[[-62 -34  52  33  64  63  -3  -7  85 -28 -28 -30 -11 -27]
 [ 23  22  18 -54  37  64   8 -23 -73  10  26  36  27  40]]
|
[[-27 -62 -34  52  33  64  63  -3  -7  85 -28 -28 -30 -11]
 [ 40  23  22  18 -54  37  64   8 -23 -73  10  26  36  27]]

[[ 32  22  20  27  22  40]
 [-63  76 -20 -54 -62 -63]
 [ -3 -27  42 -23   0 -22]
 [-13   4  19 -17  -9 -21]
 [ 55 -28  42  69  64  62]]
|
[[ 40  32  22  20  27  22]
 [-63 -63  76 -20 -54 -62]
 [-22  -3 -27  42 -23   0]
 [-21 -13   4  19 -17  -9]
 [ 62  55 -28  42  69  64]]

[[-64  14  13]
 [ 20  21  80]]
|
[[ 13 -64  14]
 [ 80  20  21]]

[[ 56 -68 -48  27 -32  13 -12]
 [  8   7  63  22 -75  -5  46]
 [ 37 -29  31  34 -83   3  34]
 [-41  34 -25 -35  82  -3 -31]
 [ 32 -51 -77   3  31  12 -40]
 [ -9  -7 -63 -23  75   6 -45]
 [-58  66  34 -32  47 -12   3]
 [ 11 -29 -74 -12  59   9 -46]
 [ 57 -63 -23  34 -57  10   4]
 [ 57 -69 -46  28 -35  13 -11]
 [ 16  -2  56  26 -79  -3  44]]
|
[[-12  56 -68 -48  27 -32  13]
 [ 46   8   7  63  22 -75  -5]
 [ 34  37 -29  31  34 -83   3]
 [-31 -41  34 -25 -35  82  -3]
 [-40  32 -51 -77   3  31  12]
 [-45  -9  -7 -63 -23  75   6]
 [  3 -58  66  34 -32  47 -12]
 [-46  11 -29 -74 -12  59   9]
 [  4  57 -63 -23  34 -57  10]
 [-11  57 -69 -46  28 -35  13]
 [ 44  16  -2  56  26 -79  -3]]

[[-19 -13  29 -12 -15  -3  18  -9 -13 -12 -14 -16  24 -17]
 [-23  36   4  21 -34   2  12 -10  14 -20   9  28   5 -20]
 [  9 -54  63 -44  15  27  46  20 -46  24 -53 -55  54  11]
 [-25  -6  54  -7 -25  21  49   1 -17  -4 -30 -11  51 -19]
 [-51   0  38  17 -13 -45  23 -49  27 -28  18  12  36 -47]
 [-25   6  25  -8 -44  15  25  -1 -19 -19 -24  -6  18 -21]]
|
[[-17 -19 -13  29 -12 -15  -3  18  -9 -13 -12 -14 -16  24]
 [-20 -23  36   4  21 -34   2  12 -10  14 -20   9  28   5]
 [ 11   9 -54  63 -44  15  27  46  20 -46  24 -53 -55  54]
 [-19 -25  -6  54  -7 -25  21  49   1 -17  -4 -30 -11  51]
 [-47 -51   0  38  17 -13 -45  23 -49  27 -28  18  12  36]
 [-21 -25   6  25  -8 -44  15  25  -1 -19 -19 -24  -6  18]]

[[ 44 -40  64 -23  -4   7  37   3]
 [ 26   8  20  -2  14   7  43  38]
 [ 27 -54  34 -20 -10  17   5 -61]
 [-46  50 -47  31  12   3 -16  -9]
 [-17  50 -21  15  29 -19 -10  72]
 [ 37   4   4 -11 -19   1  60  50]
 [-52  19 -32  22  12 -10 -63 -12]
 [-21  51 -40  19  36   0  -8  19]
 [-16  47 -51  26   4  12  28  14]
 [ 13 -38  40  -8 -11   8   8 -19]
 [-33  32 -46  17  -1  -8 -24   2]]
|
[[  3  44 -40  64 -23  -4   7  37]
 [ 38  26   8  20  -2  14   7  43]
 [-61  27 -54  34 -20 -10  17   5]
 [ -9 -46  50 -47  31  12   3 -16]
 [ 72 -17  50 -21  15  29 -19 -10]
 [ 50  37   4   4 -11 -19   1  60]
 [-12 -52  19 -32  22  12 -10 -63]
 [ 19 -21  51 -40  19  36   0  -8]
 [ 14 -16  47 -51  26   4  12  28]
 [-19  13 -38  40  -8 -11   8   8]
 [  2 -33  32 -46  17  -1  -8 -24]]

[[-14  -2  53 -20   7 -46  -1  16]
 [  2 -36  14 -11  51  12  26  11]
 [-37  17  47 -27  -9 -47 -16  11]
 [ 36 -29  -1  29 -16  16 -66 -56]
 [-30  29  38 -50   5 -20 -42  -2]
 [ 21  -4 -21  33 -35   9 -49 -63]
 [ 54 -28   3  46 -23 -13 -57 -53]
 [ -8 -41   3 -35  60  20  30  -5]
 [-44  41  53 -39 -23 -41 -42  -6]
 [ 55 -35 -10  35 -10  -5 -49 -55]
 [-25  18  51 -22  -8 -57 -19  23]
 [-23  47 -57   0 -42  36 -42 -34]]
|
[[ 16 -14  -2  53 -20   7 -46  -1]
 [ 11   2 -36  14 -11  51  12  26]
 [ 11 -37  17  47 -27  -9 -47 -16]
 [-56  36 -29  -1  29 -16  16 -66]
 [ -2 -30  29  38 -50   5 -20 -42]
 [-63  21  -4 -21  33 -35   9 -49]
 [-53  54 -28   3  46 -23 -13 -57]
 [ -5  -8 -41   3 -35  60  20  30]
 [ -6 -44  41  53 -39 -23 -41 -42]
 [-55  55 -35 -10  35 -10  -5 -49]
 [ 23 -25  18  51 -22  -8 -57 -19]
 [-34 -23  47 -57   0 -42  36 -42]]

[[ -2 -35  49 -32  -2  20  35  12 -36   8 -40 -40  42   0 -33]
 [ 30  78 -50  52  14   4 -26  10  54   7  55  69 -35  23  61]
 [  0  80 -52  60  -5 -26 -33 -20  65 -19  68  76 -41  -5  69]
 [-72 -19  49  -3 -41 -50  27 -59   4 -47  -2  -9  36 -66  -2]
 [-27  -1  -3  -1 -20 -40 -13 -35   7 -33  14   0 -13 -30   0]]
|
[[-33  -2 -35  49 -32  -2  20  35  12 -36   8 -40 -40  42   0]
 [ 61  30  78 -50  52  14   4 -26  10  54   7  55  69 -35  23]
 [ 69   0  80 -52  60  -5 -26 -33 -20  65 -19  68  76 -41  -5]
 [ -2 -72 -19  49  -3 -41 -50  27 -59   4 -47  -2  -9  36 -66]
 [  0 -27  -1  -3  -1 -20 -40 -13 -35   7 -33  14   0 -13 -30]]

[[  2 -35   2 -14  22   5  21]
 [ 21  18 -45 -27  49 -47 -16]
 [ 53  45  69  19  35  84  26]
 [-19 -67  15 -38  44 -25  -6]]
|
[[ 21   2 -35   2 -14  22   5]
 [-16  21  18 -45 -27  49 -47]
 [ 26  53  45  69  19  35  84]
 [ -6 -19 -67  15 -38  44 -25]]
